Here is a tiny trained network, its code and every weight. The questions are about switching its units off for an input and a class, where a switched-off unit gives its printed mean instead of its output.

import numpy as np


def w(rows, s, z=0):
    codes = np.array(rows[::2]) - 128.0
    scale = np.full(codes.shape[1], s)
    scale[-1] = z or s
    return codes * scale


def f(y):
    return y / 2 * (1 + np.tanh(0.7978845608 * (y + 0.044715 * y**3)))


def log_softmax(a):
    a = a - a.max(-1, keepdims=True)
    return a - np.log(np.exp(a).sum(-1, keepdims=True))


def net(x, mask):
    res = np.array(x, float).reshape(1, 6) / 4 @ E
    y = f(res @ A[0][:, :-1].T + A[0][:, -1])
    res = res + np.where(mask, y, B[0][:, -1]) @ B[0][:, :-1]
    return log_softmax(res[-1] @ U[:, :-1].T + U[:, -1])


A, B = {}, {}
E = w([
[121,123,117,140,145,113,136,146],'x0',
[48,82,127,252,98,225,152,100],'x1',
[107,106,149,108,158,146,163,170],'x2',
[123,127,129,124,131,132,130,130],'x3',
[164,15,60,83,114,63,204,30],'x4',
[66,28,147,132,54,110,5,184],'x5',
],0.014)
A[0] = w([
[94,182,142,183,128,196,106,153,167],'neuron 0',
[72,4,130,208,92,182,62,128,36],'neuron 1',
[101,83,122,239,127,209,152,90,145],'neuron 2',
[100,28,137,104,107,119,11,162,141],'neuron 3',
[112,231,140,152,137,177,72,203,250],'neuron 4',
[104,100,123,195,132,181,140,104,138],'neuron 5',
],0.02,0.014)
B[0] = w([
[172,120,100,135,78,220,73,150,211],'neuron 0',
[211,215,129,37,199,124,127,123,251],'neuron 1',
[62,154,137,119,95,136,236,89,231],'neuron 2',
[120,52,134,155,145,65,35,173,243],'neuron 3',
[117,252,167,238,161,132,99,162,253],'neuron 4',
[117,137,123,172,124,151,169,100,193],'neuron 5',
],0.023,0.045)
U = w([
[175,168,158,133,176,158,133,134,207],'0',
[182,85,100,50,172,111,170,81,254],'1',
[122,97,162,186,139,122,87,165,42],'2',
[142,6,107,94,107,108,110,141,61],'3',
[107,130,135,180,99,208,165,113,61],'4',
[75,89,112,127,104,145,203,73,43],'5',
],0.013,0.0078)

Each question gives the input, the list of numbers given to net, and the class t.
The units are the neurons (one row each of A and B). Each row of codes is followed by its name. A weight is (code - 128) times the scale printed after its matrix; where a second scale follows, it is the last column's (A, B and U).
mask holds one flag per neuron, in row order. A switched-off neuron (its flag False) gives its mean, the last column of its row in B, instead of its output. The means were averaged over made-up inputs and are rounded, as every weight is.
A unit's drop is (log p(t) with every unit on - log p(t) with that unit switched off) / (log p(t) with every unit on - log p(t) with every unit switched off).
The circuit of an input: a set's keep is (log p(t) with only the set's units on - log p(t) with every unit switched off) / (log p(t) with every unit on - log p(t) with every unit switched off). Starting from all 6 units, units are removed one at a time, each time the one whose removal leaves the highest keep (on an exact tie, the one counted first), for as long as the keep stays at least 0.8.
units of the circuit, in order: the units of the circuit, biggest drop first
unit that matters most: the unit with the biggest drop
k most important neurons: the k neurons with the biggest drops, biggest first
drop of u: that unit's drop, to one decimal
input [7,-2,-8,-7,-1,7], class 2: units of the circuit, in order	(neuron 3)
input [8,7,-7,8,6,7], class 1: 2 most important neurons	(neuron 1; neuron 4)
input [3,-2,-5,0,2,-3], class 1: 4 most important neurons	(neuron 4; neuron 3; neuron 2; neuron 0)
input [-5,7,8,0,6,7], class 1: 2 most important neurons	(neuron 1; neuron 4)
input [3,2,2,1,8,-7], class 5: units of the circuit, in order	(neuron 1; neuron 4)
input [6,2,-8,-1,7,-5], class 5: 2 most important neurons	(neuron 1; neuron 4)
input [8,3,-4,5,8,-4], class 5: units of the circuit, in order	(neuron 4; neuron 1)
input [-6,-2,-3,3,2,-4], class 1: 4 most important neurons	(neuron 4; neuron 3; neuron 2; neuron 0)
input [-5,1,-6,8,8,-3], class 5: 3 most important neurons	(neuron 1; neuron 4; neuron 3)
input [-7,-1,6,-8,2,0], class 1: 3 most important neurons	(neuron 4; neuron 3; neuron 2)
input [-2,-7,4,-7,1,-2], class 1: 3 most important neurons	(neuron 4; neuron 3; neuron 2)
input [1,8,5,3,3,-1], class 5: 2 most important neurons	(neuron 2; neuron 4)
input [1,8,-6,6,1,-6], class 5: 2 most important neurons	(neuron 4; neuron 2)
input [-2,8,-7,5,-6,-1], class 4: unit that matters most	neuron 2
input [2,8,5,-3,4,-2], class 5: 2 most important neurons	(neuron 2; neuron 4)
input [2,0,5,7,7,8], class 3: 2 most important neurons	(neuron 3; neuron 4)
input [3,-8,-5,-2,-8,4], class 2: drop of neuron 3	0.0
input [5,7,2,4,2,6], class 1: drop of neuron 4	0.7
input [-3,-7,2,4,7,-7], class 1: drop of neuron 3	0.3
input [-4,-7,1,0,2,8], class 3: units of the circuit, in order	(neuron 4)
input [7,3,-1,2,3,-5], class 5: units of the circuit, in order	(neuron 4; neuron 1)
input [4,-2,6,4,8,2], class 3: units of the circuit, in order	(neuron 4; neuron 1)
